Look-ups in named tables: a row name and a column name give one cell, copied from the table.

Sas
|  | Kup | Rilo | Gup | Tez | Tul | Magadav | Mobameg | Binemef |
|---|---|---|---|---|---|---|---|---|
| Kog | 37.4 | 24.8 | 47.8 | 45.7 | 76.6 | 52.9 | 7.8 | 51.5 |
| Lubu | 62.8 | 47.1 | 34.6 | 62.6 | 40.0 | 34.3 | 7.8 | 29.4 |
| Manufi | 46.6 | 57.8 | 56.9 | 23.1 | 53.7 | 50.4 | 7.8 | 40.1 |
| Rogiza | 33.2 | 38.4 | 51.2 | 44.9 | 65.9 | 67.7 | 7.8 | 31.3 |

Kup of Manufi: 46.6
Tul of Kog: 76.6
Kup of Lubu: 62.8
Binemef of Lubu: 29.4
Kup of Kog: 37.4
Gup of Kog: 47.8
Which row has the largest Tez? Lubu

Segenek:
	Gam	Runem	Kobolor	Rudude	Dek	Pugufo	Kat	Vazekir
Lor	38	39	37	134	135	39	40	38
Diz	125	125	124	168	167	125	125	124
Pimale	199	199	198	197	195	199	199	199
Zase	136	136	135	172	170	136	136	135
Saranup	121	121	120	168	167	121	122	121
Vigu	96	96	94	157	156	95	96	95
Gibun	120	119	118	165	164	120	120	119
Zipek	181	181	180	191	188	181	181	181
Vuvon	57	57	55	142	142	57	58	56
Bola	155	155	154	180	177	155	155	155
Zes	103	103	102	160	159	103	104	103
Nuredog	168	168	167	184	182	168	168	167
Naku	5	6	5	122	123	6	7	5

Bola, Pugufo => 155
Zase, Kobolor => 135
Lor, Vazekir => 38
Zipek, Runem => 181
Naku, Dek => 123
Zipek, Rudude => 191
Lor, Pugufo => 39
Zase, Dek => 170
Diz, Runem => 125
Vuvon, Kobolor => 55
Vuvon, Rudude => 142
Lor, Kat => 40
Bola, Runem => 155
Vuvon, Pugufo => 57
Zipek, Gam => 181
Diz, Rudude => 168
Naku, Kat => 7
Pimale, Gam => 199
Bola, Gam => 155

Vutozeg =
|  | Gat | Gak | Gop | Mol | Kisokom |
|---|---|---|---|---|---|
| Bizis | 174 | 193 | 118 | 149 | 131 |
| Dof | 11 | 23 | 128 | 122 | 124 |
| Rurame | 8 | 9 | 120 | 149 | 143 |
| Puf | 247 | 240 | 134 | 129 | 130 |
| Lurer | 213 | 210 | 122 | 145 | 131 |
| Nalep | 5 | 10 | 133 | 146 | 136 |
| Zezozug | 247 | 245 | 124 | 102 | 115 |
| Dafoved | 173 | 193 | 117 | 146 | 134 |
| Nesedo | 245 | 241 | 131 | 128 | 128 |

Nalep, Mol => 146
Puf, Gop => 134
Bizis, Mol => 149
Nesedo, Kisokom => 128
Zezozug, Kisokom => 115
Rurame, Mol => 149
Dof, Kisokom => 124
Rurame, Gat => 8
Bizis, Gop => 118
Zezozug, Gop => 124
Dof, Gop => 128
Dafoved, Gak => 193

Table Lom
cols = Tas, Nenoz, Rog, Lon, Laro, Nupesug, Kodo, Teke, Mek, Gem
Pidipi: [56236, 36167, 59323, 80051, 37825, 51861, 31044, 79456, 74519, 30755]
Zaf: [70368, 64995, 58727, 73874, 41250, 78536, 27979, 30065, 33978, 47353]
Tutif: [33316, 33010, 32957, 63787, 71786, 66890, 34089, 31452, 82985, 79121]
Kazes: [40215, 56907, 37533, 85548, 27740, 29573, 44500, 74216, 50053, 48897]
Zap: [58269, 46720, 48024, 66701, 64208, 70755, 46391, 44756, 89975, 19760]
Kog: [44321, 86304, 62268, 70106, 75109, 58653, 41964, 27270, 48702, 56049]
Mefam: [36123, 65603, 68651, 57323, 69709, 36687, 63773, 75757, 24531, 75650]
Soderu: [26468, 45146, 45379, 44666, 71852, 23405, 85608, 79119, 45967, 67972]
Rera: [61203, 71615, 68828, 55772, 24066, 66690, 34513, 57666, 46691, 25529]
Dava: [67537, 24950, 50564, 84268, 62157, 66597, 87643, 27775, 54478, 31235]
Roronu: [41697, 20709, 41344, 24685, 61960, 64179, 22161, 47057, 43695, 43119]
Vif: [54643, 34758, 79076, 67476, 81756, 20885, 21243, 42845, 89251, 39777]
Luriv: [39172, 51640, 85545, 47173, 82049, 36424, 24163, 33221, 62712, 52300]
Kufot: [59399, 35227, 53829, 49684, 52004, 64782, 25113, 66453, 82178, 65550]

Luriv, Rog: 85545
Kog, Tas: 44321
Rera, Nupesug: 66690
Luriv, Nupesug: 36424
Vif, Nenoz: 34758
Dava, Teke: 27775
Tutif, Mek: 82985
Row with the largest Teke: Pidipi

Table Kuneta
         Bonuze  Vit
Bubufi       22   67
Rinidem      21   69
Pumuku       63   12
Teg          62   13
Lenavob      65   12
Debusul      65   12
Nus          19   70
Zum          62   12
Pelas        65   12
Mazuka       16   75
Savaruz      65   12

Bonuze of Mazuka is 16
Bonuze of Savaruz is 65
Vit of Savaruz is 12
Bonuze of Debusul is 65
Vit of Zum is 12
Vit of Teg is 13
Bonuze of Pelas is 65
Bonuze of Bubufi is 22
Bonuze of Lenavob is 65
Vit of Pelas is 12
Vit of Bubufi is 67
Bonuze of Zum is 62
Vit of Lenavob is 12
Vit of Nus is 70
Vit of Pumuku is 12
Vit of Debusul is 12
Bonuze of Teg is 62
Bonuze of Rinidem is 21
Vit of Mazuka is 75
Vit of Rinidem is 69

Kiguz =
columns: Pevala, Zadotu, Tenete, Susedes, Zud, Ginefes, Demetut, Pibamu
Nup: [7.1, 2.8, 1.7, 3.1, 7.3, 7.7, 3.1, 5.2]
Noso: [7.6, 3.1, 8.4, 8.1, 6.3, 2.1, 4.7, 9.4]
Pir: [1.3, 3.7, 6.6, 7.9, 7.6, 5.6, 4.1, 0.9]
Botol: [9.4, 6.2, 2.6, 0.8, 6.7, 8.0, 6.4, 5.4]
Vakik: [0.9, 9.4, 8.1, 3.2, 2.6, 2.3, 5.7, 8.6]
Nunozum: [5.6, 4.9, 2.5, 5.5, 2.4, 8.8, 4.5, 8.9]
Rakofer: [5.8, 3.6, 4.8, 2.6, 2.7, 3.8, 6.4, 2.7]
Zar: [8.9, 6.6, 4.4, 1.0, 1.5, 1.1, 4.0, 7.4]
Torabub: [5.5, 8.3, 8.6, 6.8, 7.3, 6.4, 7.0, 2.1]
Zuto: [5.4, 2.6, 6.8, 1.8, 8.0, 8.3, 5.0, 3.3]
Vekezad: [8.5, 1.3, 9.2, 2.1, 6.9, 8.5, 8.0, 4.4]

Zar, Susedes: 1.0
Nup, Tenete: 1.7
Pir, Zadotu: 3.7
Noso, Ginefes: 2.1
Noso, Pibamu: 9.4
Botol, Zadotu: 6.2
Nunozum, Susedes: 5.5
Pir, Susedes: 7.9
Nunozum, Tenete: 2.5
Botol, Pevala: 9.4
Noso, Tenete: 8.4
Nunozum, Zud: 2.4
Nup, Demetut: 3.1
Vakik, Ginefes: 2.3
Vakik, Susedes: 3.2
Vakik, Zud: 2.6
Torabub, Demetut: 7.0
Nup, Susedes: 3.1
Zuto, Pibamu: 3.3
Torabub, Susedes: 6.8

